Below is a small trained network, with its code and all its weights. Each question gives an input and a target symbol and asks what happens when units are switched off, that is, made to give their printed mean instead of their output.

import numpy as np


def w(rows, s, z=0):
    codes = np.array(rows[::2]) - 128.0
    scale = np.full(codes.shape[1], s)
    scale[-1] = z or s
    return codes * scale


def norm(h):
    return h / np.sqrt((h * h).mean(-1, keepdims=True) + 1e-5)


def f(y):
    return y / 2 * (1 + np.tanh(0.7978845608 * (y + 0.044715 * y**3)))


def softmax(a):
    e = np.exp(a - a.max(-1, keepdims=True))
    return e / e.sum(-1, keepdims=True)


def log_softmax(a):
    a = a - a.max(-1, keepdims=True)
    return a - np.log(np.exp(a).sum(-1, keepdims=True))


def net(x, mask):
    ids = ['ΔΞΣαβεζηθμψ'.index(c) for c in x.split()]
    T = len(ids)
    res = E[ids] + P[:T]
    u = 0
    for l in range(2):
        r = norm(res)
        for j in range(3):
            rows = slice(4 * j, 4 * j + 4)
            q, k, v = (r @ M[l][rows].T for M in (Q, K, V))
            z = softmax(np.where(np.tri(T) > 0, q @ k.T / 4**0.5, -1e9)) @ v
            o = O[l][rows]
            res = res + np.where(mask[u + j], z, o[:, -1]) @ o[:, :-1]
        u += 3
        y = f(norm(res) @ A[l][:, :-1].T + A[l][:, -1])
        res = res + np.where(mask[u : u + 4], y, B[l][:, -1]) @ B[l][:, :-1]
        u += 4
    return log_softmax(norm(res)[-1] @ U[:, :-1].T + U[:, -1])


Q, K, V, O, A, B = {}, {}, {}, {}, {}, {}
E = w([
[112,206,88,152,120,92,115,145],'Δ',
[134,23,126,81,239,177,157,174],'Ξ',
[211,214,23,89,172,188,128,135],'Σ',
[105,111,138,195,167,105,172,164],'α',
[178,63,70,190,180,120,42,157],'β',
[138,172,159,117,197,109,110,94],'ε',
[250,187,107,180,115,129,136,79],'ζ',
[81,73,93,133,123,187,112,49],'η',
[107,175,87,104,106,141,218,101],'θ',
[4,172,72,75,213,184,178,99],'μ',
[159,106,133,66,70,63,132,125],'ψ',
],0.0041)
P = w([
[81,176,234,158,82,255,103,150],'0',
[81,126,87,179,192,108,124,88],'1',
[97,129,88,148,180,113,120,76],'2',
[119,125,80,148,198,111,120,88],'3',
[123,118,73,136,207,105,122,102],'4',
[139,132,89,125,215,94,127,99],'5',
[151,136,86,124,223,82,124,106],'6',
[145,128,72,117,241,96,115,102],'7',
[135,140,86,125,238,86,138,111],'8',
[172,132,90,113,250,85,121,116],'9',
[155,153,98,108,242,76,135,104],'10',
],0.0019)
Q[0] = w([
[130,170,93,63,85,122,124,114],'0.h0',
[130,97,120,75,124,31,150,102],'0.h0',
[136,168,166,164,102,199,112,130],'0.h0',
[153,180,147,165,108,99,97,113],'0.h0',
[120,90,151,131,146,121,153,165],'0.h1',
[127,127,30,144,254,122,122,73],'0.h1',
[131,163,131,63,97,138,91,94],'0.h1',
[136,151,162,77,69,131,98,119],'0.h1',
[126,69,212,125,63,157,92,156],'0.h2',
[116,127,166,127,94,143,98,145],'0.h2',
[117,122,144,131,150,147,131,170],'0.h2',
[96,67,170,113,74,154,100,126],'0.h2',
],0.0075)
K[0] = w([
[133,172,105,79,110,186,105,120],'0.h0',
[119,140,203,135,79,183,111,147],'0.h0',
[148,131,70,111,143,81,131,77],'0.h0',
[152,180,126,133,102,87,66,102],'0.h0',
[122,143,137,93,113,124,98,139],'0.h1',
[147,49,78,86,109,2,175,154],'0.h1',
[98,110,145,181,150,163,155,154],'0.h1',
[104,133,155,184,156,198,123,144],'0.h1',
[113,139,115,192,189,223,135,112],'0.h2',
[106,139,105,134,157,171,149,141],'0.h2',
[117,166,101,123,132,129,157,94],'0.h2',
[110,155,175,179,160,201,122,130],'0.h2',
],0.0082)
V[0] = w([
[156,102,162,54,190,194,132,156],'0.h0',
[163,167,141,128,146,198,160,130],'0.h0',
[193,109,154,170,165,65,71,75],'0.h0',
[193,145,137,58,137,105,150,122],'0.h0',
[109,83,142,121,158,105,154,69],'0.h1',
[130,102,174,125,121,179,207,133],'0.h1',
[110,153,62,119,167,168,4,119],'0.h1',
[107,119,99,234,185,180,180,181],'0.h1',
[239,66,224,99,83,124,95,138],'0.h2',
[175,147,140,222,143,134,163,82],'0.h2',
[104,160,185,47,84,74,120,117],'0.h2',
[116,125,181,117,137,169,196,159],'0.h2',
],0.0032)
O[0] = w([
[107,156,133,173,52,70,135,131,146],'0.h0',
[111,84,131,110,101,69,116,99,200],'0.h0',
[88,158,30,112,153,150,203,128,183],'0.h0',
[60,137,107,190,169,101,140,152,27],'0.h0',
[77,104,164,147,116,93,154,93,240],'0.h1',
[126,83,152,109,142,174,190,135,18],'0.h1',
[105,132,123,125,128,143,32,148,136],'0.h1',
[118,45,148,218,208,176,131,208,140],'0.h1',
[214,3,161,134,161,179,125,84,81],'0.h2',
[186,225,178,165,103,126,181,123,129],'0.h2',
[117,23,147,74,128,98,116,183,181],'0.h2',
[131,153,121,95,120,199,171,136,8],'0.h2',
],0.0028,0.0011)
A[0] = w([
[238,105,33,88,121,80,82,110,7],'0.n0',
[134,102,110,175,108,92,43,81,137],'0.n1',
[151,113,200,46,12,143,132,99,143],'0.n2',
[78,232,93,114,27,183,252,103,143],'0.n3',
],0.0031,0.0014)
B[0] = w([
[4,117,193,85,130,103,200,96,245],'0.n0',
[151,163,107,64,101,108,230,135,187],'0.n1',
[159,113,75,127,212,97,127,107,84],'0.n2',
[146,72,121,108,133,15,243,203,138],'0.n3',
],0.0031,0.0012)
Q[1] = w([
[114,147,135,183,70,155,171,151],'1.h0',
[120,177,142,213,119,204,152,223],'1.h0',
[127,61,106,72,186,58,108,102],'1.h0',
[147,77,95,74,139,47,114,44],'1.h0',
[145,67,124,3,106,35,150,18],'1.h1',
[157,73,95,58,69,130,119,111],'1.h1',
[150,123,123,58,130,116,126,60],'1.h1',
[121,91,89,43,105,45,166,58],'1.h1',
[87,116,101,118,150,116,137,88],'1.h2',
[110,87,97,8,120,66,139,34],'1.h2',
[114,98,98,74,47,114,126,67],'1.h2',
[122,145,116,33,73,126,86,62],'1.h2',
],0.0067)
K[1] = w([
[105,155,70,153,147,113,176,139],'1.h0',
[93,120,80,147,216,94,180,115],'1.h0',
[171,89,201,107,79,164,77,172],'1.h0',
[168,130,173,124,52,160,100,150],'1.h0',
[87,135,223,99,23,156,150,158],'1.h1',
[137,136,143,131,2,129,122,130],'1.h1',
[103,124,193,93,58,113,114,150],'1.h1',
[97,130,192,113,60,169,125,167],'1.h1',
[128,71,141,129,152,96,113,134],'1.h2',
[143,84,193,143,92,85,72,170],'1.h2',
[130,134,191,125,85,63,82,106],'1.h2',
[115,132,149,115,50,50,87,151],'1.h2',
],0.0073)
V[1] = w([
[160,115,135,134,207,176,46,82],'1.h0',
[29,95,88,71,182,210,90,167],'1.h0',
[161,173,51,100,32,211,165,169],'1.h0',
[126,190,60,89,147,64,76,156],'1.h0',
[141,71,93,58,214,114,140,125],'1.h1',
[24,144,40,99,122,249,154,64],'1.h1',
[104,60,32,143,34,101,252,176],'1.h1',
[137,87,118,181,103,165,46,201],'1.h1',
[10,142,133,213,59,118,70,93],'1.h2',
[31,97,121,127,199,217,142,94],'1.h2',
[114,195,126,208,65,151,200,136],'1.h2',
[105,159,75,46,193,157,144,139],'1.h2',
],0.0034)
O[1] = w([
[7,218,168,129,162,191,111,166,231],'1.h0',
[105,169,139,96,149,67,141,249,124],'1.h0',
[123,52,52,11,72,126,208,155,30],'1.h0',
[148,74,188,134,170,144,227,130,102],'1.h0',
[110,137,198,124,51,171,113,208,216],'1.h1',
[231,215,84,101,76,226,176,86,96],'1.h1',
[37,147,35,230,103,195,189,172,58],'1.h1',
[203,39,37,149,98,69,99,155,96],'1.h1',
[15,141,113,202,69,100,197,2,43],'1.h2',
[86,7,163,44,121,176,102,66,201],'1.h2',
[55,201,91,69,113,70,108,51,4],'1.h2',
[117,99,124,99,173,253,54,164,195],'1.h2',
],0.003,0.0014)
A[1] = w([
[222,70,64,68,98,69,43,108,131],'1.n0',
[96,200,71,130,107,25,138,89,71],'1.n1',
[161,90,58,137,152,78,44,127,3],'1.n2',
[138,28,95,95,185,212,149,1,92],'1.n3',
],0.0044,0.002)
B[1] = w([
[82,140,85,160,162,179,130,100,205],'1.n0',
[160,82,195,130,57,151,91,212,210],'1.n1',
[71,125,60,146,95,86,64,107,149],'1.n2',
[130,127,167,166,2,144,108,140,249],'1.n3',
],0.0047,0.0016)
U = w([
[121,182,133,122,69,72,72,218,65],'Δ',
[173,56,169,116,149,225,101,191,128],'Ξ',
[181,195,55,67,156,161,138,159,118],'Σ',
[92,140,153,245,184,130,179,145,126],'α',
[87,115,34,160,145,117,54,95,110],'β',
[127,152,207,61,154,76,84,61,133],'ε',
[241,165,143,179,116,129,162,88,144],'ζ',
[93,119,146,128,49,172,125,77,250],'η',
[132,97,120,87,111,65,234,144,188],'θ',
[2,165,127,73,146,159,173,130,70],'μ',
[160,47,95,95,156,99,153,82,80],'ψ',
],0.0062,0.0017)

Each question gives the input, a string of symbols that net reads in full, and the target symbol t.
The units are the heads (4 rows each of Q, K, V and O) and the neurons (one row each of A and B). Each row of codes is followed by its name. A weight is (code - 128) times the scale printed after its matrix; where a second scale follows, it is the last column's (O, A, B and U).
mask holds one flag per unit, layer by layer, with each layer's heads first. A switched-off unit (its flag False) gives its mean, the last column of its rows in O or B, instead of its output. The means were averaged over made-up inputs and are rounded, as every weight is.
A unit's drop is (log p(t) with every unit on - log p(t) with that unit switched off) / (log p(t) with every unit on - log p(t) with every unit switched off).
The circuit of an input: a set's keep is (log p(t) with only the set's units on - log p(t) with every unit switched off) / (log p(t) with every unit on - log p(t) with every unit switched off). Starting from the 12 units with the biggest drops (on a tie, the unit counted first), units are removed one at a time, each time the one whose removal leaves the highest keep (on an exact tie, the one counted first), for as long as the keep stays at least 0.8.
units of the circuit, in order: the units of the circuit, biggest drop first
k most important neurons: the k neurons with the biggest drops, biggest first
k most important neurons of layer l: the k neurons of layer l with the biggest drops, biggest first
heads that matter: for each layer, one digit per head in row order, 1 if its drop is at least 0.15 and else 0, layers parted by /
input Ξ ε α ψ Ξ Ξ, target Δ: 2 most important neurons -> [1.n1 0.n2]
input Δ β Δ Σ ε β θ ψ α, target ψ: units of the circuit, in order -> [0.h1 0.h2 1.h1]
input ε Ξ η μ ψ α β, target ε: units of the circuit, in order -> [0.h1 1.h1]
input ζ α Ξ α β ψ ε ε α α μ, target η: units of the circuit, in order -> [0.h2 1.h0 1.n3]
input ψ β μ μ Δ, target Ξ: units of the circuit, in order -> [0.h2]
input ψ ε η ζ Ξ ε ε α ε, target Ξ: heads that matter -> 001 / 001
input ε Δ Δ ψ ψ α ψ η α ζ α, target ε: units of the circuit, in order -> [0.h1 1.h1]
input Σ ε ψ ε ψ ε Ξ, target θ: heads that matter -> 110 / 101
input Σ Σ ψ ζ ψ ε ψ α, target θ: units of the circuit, in order -> [0.h1 1.h0]
input α α Ξ ε ψ ε ψ ψ β θ ε, target β: 2 most important neurons of layer 1 -> [1.n2 1.n0]
input Δ ζ ψ θ α Ξ ε, target ψ: units of the circuit, in order -> [0.h2 1.h0]
input Δ α θ ψ α, target ψ: units of the circuit, in order -> [0.h1 1.h1 0.h2]
input α ψ Δ θ ψ Ξ α ψ, target β: heads that matter -> 000 / 110
input η α α Σ ψ Δ μ ζ α, target Σ: units of the circuit, in order -> [0.h1 0.h2 1.h1 1.h0]
input Σ Ξ Δ μ β α ψ, target θ: units of the circuit, in order -> [1.h0 1.h2 0.h0]
input ψ ε μ ζ, target Ξ: units of the circuit, in order -> [0.h2 1.h2]
input ζ Σ ψ ζ θ β, target η: 2 most important neurons -> [0.n0 1.n3]
input Σ ε α Σ α ζ θ, target θ: heads that matter -> 000 / 100
input θ ε ζ α η α ψ α Ξ η, target α: units of the circuit, in order -> [0.h0 1.h2]
input ζ Ξ ζ α ε ζ ψ, target η: 3 most important neurons -> [1.n3 0.n0 0.n3]
input μ α ψ ε α Ξ Δ, target ζ: heads that matter -> 111 / 111
input β α ζ α β ε α ψ, target μ: units of the circuit, in order -> [0.n0 1.h1]
input ε ζ β Δ β ψ θ μ θ, target ε: units of the circuit, in order -> [1.h1]
input α α ψ Ξ β α Ξ Ξ ε α, target β: heads that matter -> 011 / 100
input ψ Ξ η, target Ξ: heads that matter -> 011 / 011
input Ξ Ξ ψ η ε α Δ α Σ β η, target Δ: most important neuron -> [1.n1]
input α ψ ε θ η μ Δ ζ μ, target β: heads that matter -> 111 / 111
input ε η ζ Σ α α ζ μ Σ ψ Ξ, target ε: heads that matter -> 010 / 010
